[.02,-.18,-.01,.02,.06,-.13,-.14,-.01,.36,-.02,-.13,-.09,.34,-.43,-.07,.04,-.08,-.07,.16,-.02,.04,-.01,.05,.01,-.10,.03,-.05,-.04,.05,.04,.14,-.11,-.07,-.12,.16,-.30,-.06,.06,-.13]  (14).<78>
[.00,-.36,.19,-.15,-.01,.08,-.10,-.03,-.06,.25,.03,.00,.03,-.15,.06,.04,-.25,-.12,.07,-.01,.04,.09,.14,-.11,.04,.03,-.04,-.08,.02,.02,-.16,-.37,.04,.05,.04,-.08,-.02,-.02,.16]  (13).<92>
[.06,.05,.06,-.06,-.17,.13,-.05,-.19,-.07,.48,-.10,-.02,.06,.28,.06,.05,.12,.07,.01,-.07,-.09,-.31,.03,-.03,-.09,.07,.04,-.03,.05,-.11,-.17,-.22,-.11,.16,.03,.34,.05,-.01,.15]  (16).<79>
[-.10,-.14,-.04,.09,.05,-.11,-.29,.28,.13,.05,.47,-.01,.39,-.36,.18,-.15,-.12,-.19,.23,-.09,.05,.11,.09,-.06,-.10,.00,-.14,-.09,-.15,-.14,.06,-.22,.07,-.13,.19,-.30,-.05,.04,.01]  (14).<78>
[.16,-.19,-.05,-.02,-.08,.21,-.25,-.01,-.10,.43,-.12,.15,.15,-.19,.10,.04,-.16,-.15,.21,-.01,.04,.06,.08,-.01,-.08,-.02,.03,-.10,.07,-.10,.01,-.32,.05,.15,.04,-.05,-.03,-.05,.33]  (13).<84>
[.04,-.21,-.02,-.09,.00,.02,.07,-.04,-.05,.17,.08,.00,-.14,-.11,-.07,.00,-.15,-.02,.04,-.10,-.13,.03,.00,-.27,.04,-.02,-.02,.02,.06,.00,-.11,-.06,.12,.08,.02,.03,.02,-.08,.17]  (13).<84>
[-.02,-.22,.13,-.06,.01,-.14,.09,-.14,-.13,.36,.05,.07,-.11,-.04,.06,.15,-.20,-.17,.16,-.12,-.04,.13,.09,-.15,.12,.27,-.05,-.08,.16,-.02,-.17,-.26,.02,.16,.08,.05,-.03,-.05,.23]  (16).<89>
[.05,-.04,.10,-.02,-.09,.00,-.08,-.13,-.05,.46,-.16,-.08,-.17,.17,.05,.17,.11,-.03,.08,-.11,-.35,-.04,.04,-.10,-.02,.06,.11,-.13,.16,.07,-.11,-.27,-.06,.16,.00,.19,.04,.04,.25]  (16).<79>
[.05,-.06,.00,-.05,.09,-.15,-.15,-.16,.03,.23,-.01,.29,.28,-.03,.02,.05,-.04,-.01,.35,-.03,-.01,-.06,.22,-.06,-.12,-.02,.06,-.18,.08,-.15,.15,-.11,.14,.09,.16,-.20,-.14,.10,.11]  (14).<78>
[-.12,-.31,.03,-.17,.19,.04,-.08,-.06,-.04,.24,.21,-.12,.04,-.23,.06,.12,-.31,-.10,.13,.00,.10,.23,.12,-.16,.10,.05,-.06,.15,-.09,.10,-.18,-.28,-.01,.03,.12,-.11,.07,-.14,.16]  (13).<92>
[.06,-.29,.13,.07,.09,-.13,-.10,-.01,.05,.25,.14,.11,.37,-.41,.05,.06,-.28,-.34,.21,-.52,-.03,.12,.10,-.15,.01,.00,-.15,-.28,-.03,-.13,.08,-.25,.10,.14,.25,-.25,-.14,-.03,.08]  (14).<78>
[.10,-.24,.21,-.04,.09,-.30,.25,.02,-.07,.18,.26,.04,-.11,-.11,.00,.23,-.29,-.20,.13,-.09,-.05,-.06,.10,-.19,.20,.14,-.04,.00,.03,-.06,-.26,-.14,-.01,.13,.29,.01,-.18,-.03,.15]  (16).<79>
[.08,-.36,.22,-.01,.30,-.52,.13,.08,.55,-.06,.42,.11,.39,-.62,-.02,.16,-.47,-.24,.41,-.10,-.06,.15,.31,-.19,.35,.11,-.14,.00,.13,-.07,-.02,-.27,.20,-.06,.38,-.45,-.43,.02,.17]  (14).<78>
[.04,-.34,.08,-.14,.07,-.19,.11,-.08,.05,.33,.31,-.04,-.19,-.20,.01,.10,-.27,-.18,.23,-.04,-.03,.05,.12,-.11,.12,.04,-.04,-.12,.08,-.04,-.19,-.23,.07,.25,.26,-.02,-.08,-.08,.09]  (16).<89>
[.16,-.13,.11,.08,.13,-.24,-.26,-.09,.05,.04,.06,.03,.29,-.23,.00,.02,-.09,-.07,.17,-.08,-.03,.04,.09,.16,.01,-.03,.02,-.18,.07,-.15,.11,-.16,.07,.06,.18,-.21,-.08,.13,.08]  (14).<78>
[-.19,-.19,.04,-.10,-.11,.08,-.13,-.10,-.08,.27,.02,-.01,.03,-.15,.07,.08,-.40,-.13,.05,.00,.15,.13,.03,-.15,.07,-.25,.02,-.07,-.04,.00,-.18,-.12,.00,-.04,.05,-.03,.09,-.06,.14]  (13).<92>
